Here is a tiny trained network, its code and every weight. The questions are about switching its units off for an input and a class, where a switched-off unit gives its printed mean instead of its output.

import numpy as np


def w(rows, s, z=0):
    codes = np.array(rows[::2]) - 128.0
    scale = np.full(codes.shape[1], s)
    scale[-1] = z or s
    return codes * scale


def norm(h):
    return h / np.sqrt((h * h).mean(-1, keepdims=True) + 1e-5)


def f(y):
    return y / 2 * (1 + np.tanh(0.7978845608 * (y + 0.044715 * y**3)))


def log_softmax(a):
    a = a - a.max(-1, keepdims=True)
    return a - np.log(np.exp(a).sum(-1, keepdims=True))


def net(x, mask):
    res = np.array(x, float).reshape(1, 5) / 4 @ E
    u = 0
    for l in range(3):
        y = f(norm(res) @ A[l][:, :-1].T + A[l][:, -1])
        res = res + np.where(mask[u : u + 6], y, B[l][:, -1]) @ B[l][:, :-1]
        u += 6
    return log_softmax(norm(res)[-1] @ U[:, :-1].T + U[:, -1])


A, B = {}, {}
E = w([
[130,128,127,129,127,128,130,128,129],'x0',
[101,66,41,81,191,158,54,243,87],'x1',
[55,188,100,149,254,77,200,159,45],'x2',
[117,131,143,108,129,144,108,109,116],'x3',
[63,177,107,171,169,162,67,145,241],'x4',
],0.0084)
A[0] = w([
[146,65,128,89,90,188,83,183,161,18],'0.n1',
[155,112,218,192,113,116,133,91,161,189],'0.n2',
[75,180,231,171,178,76,195,110,123,5],'0.n3',
[60,230,157,223,128,189,130,102,229,28],'0.n4',
[174,137,170,116,54,161,146,84,192,76],'0.n5',
[2,148,68,129,183,125,37,132,243,31],'0.n6',
],0.0073,0.0023)
B[0] = w([
[116,86,150,179,56,178,162,113,169,200],'0.n1',
[162,134,165,95,223,47,138,135,143,187],'0.n2',
[123,140,125,240,71,239,140,102,150,196],'0.n3',
[2,163,80,84,23,102,105,120,129,225],'0.n4',
[168,106,66,77,226,109,197,172,103,202],'0.n5',
[210,121,120,159,190,177,162,121,153,254],'0.n6',
],0.0098,0.0071)
A[1] = w([
[159,98,48,132,30,192,128,149,73,158],'1.n1',
[59,159,40,98,250,123,99,171,60,8],'1.n2',
[60,88,65,103,203,120,81,165,65,10],'1.n3',
[139,187,161,234,53,135,140,69,83,44],'1.n4',
[108,130,129,44,182,112,65,131,244,4],'1.n5',
[92,46,127,7,12,51,217,108,255,44],'1.n6',
],0.0071,0.0018)
B[1] = w([
[46,78,97,91,123,154,123,139,92,213],'1.n1',
[122,162,144,173,102,107,127,84,84,210],'1.n2',
[167,153,153,164,81,126,125,133,146,171],'1.n3',
[70,22,215,139,247,120,166,141,140,185],'1.n4',
[133,223,133,132,112,52,113,181,174,166],'1.n5',
[90,197,116,93,144,121,92,142,91,253],'1.n6',
],0.011,0.0062)
A[2] = w([
[158,78,121,142,107,135,80,141,255,4],'2.n1',
[136,91,190,207,103,93,157,111,36,85],'2.n2',
[203,182,69,188,143,91,159,137,127,150],'2.n3',
[195,83,209,65,223,108,176,85,122,94],'2.n4',
[91,170,126,193,228,118,97,116,137,64],'2.n5',
[197,204,101,70,112,54,140,70,129,144],'2.n6',
],0.0089,0.0037)
B[2] = w([
[197,95,177,90,191,91,119,149,220,166],'2.n1',
[91,149,172,121,182,92,37,229,195,238],'2.n2',
[167,118,166,128,105,134,64,90,84,246],'2.n3',
[183,76,178,130,132,133,188,110,111,242],'2.n4',
[188,105,44,86,82,131,157,40,110,254],'2.n5',
[145,120,161,89,1,106,149,144,102,247],'2.n6',
],0.013,0.0046)
U = w([
[218,84,185,78,54,100,197,119,73,233],'0',
[79,213,102,40,49,58,125,148,164,118],'1',
[111,71,238,168,233,96,188,129,114,48],'2',
[41,160,77,194,142,156,188,29,177,254],'3',
[94,28,50,63,71,193,94,175,59,20],'4',
[195,76,88,117,146,200,93,161,248,148],'5',
[110,149,176,178,140,76,22,213,63,155],'6',
[234,171,54,189,129,156,62,44,86,54],'7',
],0.015,0.00092)

Each question gives the input, the list of numbers given to net, and the class t.
The units are the neurons (one row each of A and B). Each row of codes is followed by its name. A weight is (code - 128) times the scale printed after its matrix; where a second scale follows, it is the last column's (A, B and U).
mask holds one flag per neuron, layer by layer. A switched-off neuron (its flag False) gives its mean, the last column of its row in B, instead of its output. The means were averaged over made-up inputs and are rounded, as every weight is.
A unit's drop is (log p(t) with every unit on - log p(t) with that unit switched off) / (log p(t) with every unit on - log p(t) with every unit switched off).
The circuit of an input: a set's keep is (log p(t) with only the set's units on - log p(t) with every unit switched off) / (log p(t) with every unit on - log p(t) with every unit switched off). Starting from the 12 units with the biggest drops (on a tie, the unit counted first), units are removed one at a time, each time the one whose removal leaves the highest keep (on an exact tie, the one counted first), for as long as the keep stays at least 0.8.
circuit, biggest first: the units of the circuit, biggest drop first
top k neurons: the k neurons with the biggest drops, biggest first
top k neurons in layer l: the k neurons of layer l with the biggest drops, biggest first
drop of u: that unit's drop, to one decimal
input [1,-7,-3,4,3], class 1: circuit, biggest first => 0.n4
input [-6,1,4,6,8], class 7: top 2 neurons in layer 2 => 2.n5; 2.n3
input [-3,0,7,-5,2], class 3: top 3 neurons => 0.n3; 0.n5; 0.n2
input [7,6,2,3,-8], class 6: circuit, biggest first => 2.n2; 1.n2
input [0,0,2,6,3], class 3: circuit, biggest first => 0.n4; 0.n6
input [6,7,1,0,-2], class 6: circuit, biggest first => 1.n2; 1.n3
input [-6,0,-1,-2,4], class 1: top 2 neurons in layer 0 => 0.n4; 0.n3
input [-7,2,6,0,0], class 6: top 2 neurons in layer 2 => 2.n2; 2.n4
input [-3,1,8,-3,-4], class 6: top 3 neurons => 2.n2; 0.n1; 0.n6
input [2,-1,3,5,-1], class 2: top 2 neurons => 1.n4; 0.n4
input [1,0,-5,3,1], class 1: top 3 neurons => 0.n6; 1.n6; 0.n1
input [6,1,2,-6,-1], class 6: top 2 neurons => 0.n1; 0.n6
input [-2,7,7,-4,1], class 7: top 2 neurons => 2.n5; 0.n4
input [6,-5,3,0,0], class 2: circuit, biggest first => 1.n4
input [-3,-7,2,3,-2], class 2: top 2 neurons => 0.n3; 1.n4
input [-5,1,5,-2,7], class 7: top 2 neurons => 0.n6; 0.n1
input [4,4,0,8,-8], class 4: top 2 neurons => 0.n2; 1.n1
input [5,-3,3,4,-4], class 2: drop of 0.n3 => 0.0
input [5,4,1,7,-3], class 6: drop of 0.n3 => 0.2
input [0,5,1,6,3], class 7: drop of 0.n3 => 0.1
input [5,-1,1,1,-5], class 2: top neuron => 0.n5
